Here is a tiny trained network, its code and every weight. The questions are about switching its units off for an input and a class, where a switched-off unit gives its printed mean instead of its output.

import numpy as np


def w(rows, s, z=0):
    codes = np.array(rows[::2]) - 128.0
    scale = np.full(codes.shape[1], s)
    scale[-1] = z or s
    return codes * scale


def norm(h):
    return h / np.sqrt((h * h).mean(-1, keepdims=True) + 1e-5)


def f(y):
    return np.maximum(y, 0)


def log_softmax(a):
    a = a - a.max(-1, keepdims=True)
    return a - np.log(np.exp(a).sum(-1, keepdims=True))


def net(x, mask):
    res = np.array(x, float).reshape(1, 3) / 4 @ E
    u = 0
    for l in range(3):
        y = f(norm(res) @ A[l][:, :-1].T + A[l][:, -1])
        res = res + np.where(mask[u : u + 3], y, B[l][:, -1]) @ B[l][:, :-1]
        u += 3
    return log_softmax(norm(res)[-1] @ U[:, :-1].T + U[:, -1])


A, B = {}, {}
E = w([
[92,188,148,118,199,61,109,140],'x0',
[117,255,51,77,44,170,124,149],'x1',
[180,149,88,134,178,189,82,140],'x2',
],0.0054)
A[0] = w([
[167,29,56,125,54,127,204,106,2],'0.n0',
[113,159,72,123,143,108,113,164,80],'0.n1',
[111,143,61,118,2,211,209,97,92],'0.n2',
],0.0048,0.0033)
B[0] = w([
[153,165,143,163,20,2,235,19,180],'0.n0',
[122,124,140,171,148,106,150,114,156],'0.n1',
[174,61,47,65,118,128,84,168,255],'0.n2',
],0.0072,0.0044)
A[1] = w([
[235,128,66,155,151,253,106,119,183],'1.n0',
[109,61,209,181,130,140,189,60,3],'1.n1',
[121,130,63,81,6,162,113,142,131],'1.n2',
],0.0063,0.0018)
B[1] = w([
[1,5,164,81,129,218,91,255,237],'1.n0',
[81,112,152,130,221,232,72,196,209],'1.n1',
[104,79,125,113,95,188,49,205,254],'1.n2',
],0.0069,0.0061)
A[2] = w([
[122,3,203,190,162,117,150,95,47],'2.n0',
[156,136,125,119,124,131,137,101,1],'2.n1',
[97,208,118,152,170,75,145,90,68],'2.n2',
],0.0066,0.00075)
B[2] = w([
[14,119,24,75,49,253,30,238,253],'2.n0',
[58,135,173,106,168,45,138,135,128],'2.n1',
[253,126,161,200,26,125,152,58,161],'2.n2',
],0.0047,0.0062)
U = w([
[1,99,125,72,156,200,99,233,253],'0',
[224,171,161,145,129,13,200,34,3],'1',
],0.0068,0.0016)

Each question gives the input, the list of numbers given to net, and the class t.
The units are the neurons (one row each of A and B). Each row of codes is followed by its name. A weight is (code - 128) times the scale printed after its matrix; where a second scale follows, it is the last column's (A, B and U).
mask holds one flag per neuron, layer by layer. A switched-off neuron (its flag False) gives its mean, the last column of its row in B, instead of its output. The means were averaged over made-up inputs and are rounded, as every weight is.
A unit's drop is (log p(t) with every unit on - log p(t) with that unit switched off) / (log p(t) with every unit on - log p(t) with every unit switched off).
The circuit of an input: a set's keep is (log p(t) with only the set's units on - log p(t) with every unit switched off) / (log p(t) with every unit on - log p(t) with every unit switched off). Starting from all 9 units, units are removed one at a time, each time the one whose removal leaves the highest keep (on an exact tie, the one counted first), for as long as the keep stays at least 0.8.
units of the circuit, in order: the units of the circuit, biggest drop first
top k neurons: the k neurons with the biggest drops, biggest first
drop when u is switched off: that unit's drop, to one decimal
input [4,2,-3], class 1: top 3 neurons : 1.n0, 0.n2, 1.n2
input [6,1,-6], class 1: top 2 neurons : 1.n0, 1.n2
input [8,-1,-5], class 1: units of the circuit, in order : 1.n0, 1.n2, 2.n2, 1.n1
input [7,0,-3], class 1: top 2 neurons : 1.n0, 1.n2
input [8,6,4], class 1: top 3 neurons : 0.n2, 1.n0, 1.n2
input [2,0,-2], class 1: top 3 neurons : 1.n0, 1.n1, 1.n2
input [7,3,1], class 1: top neuron : 1.n0
input [8,5,0], class 1: drop when 2.n2 is switched off : 0.1
input [8,5,-1], class 1: drop when 2.n2 is switched off : 0.1
input [8,-2,3], class 1: drop when 1.n0 is switched off : 0.9
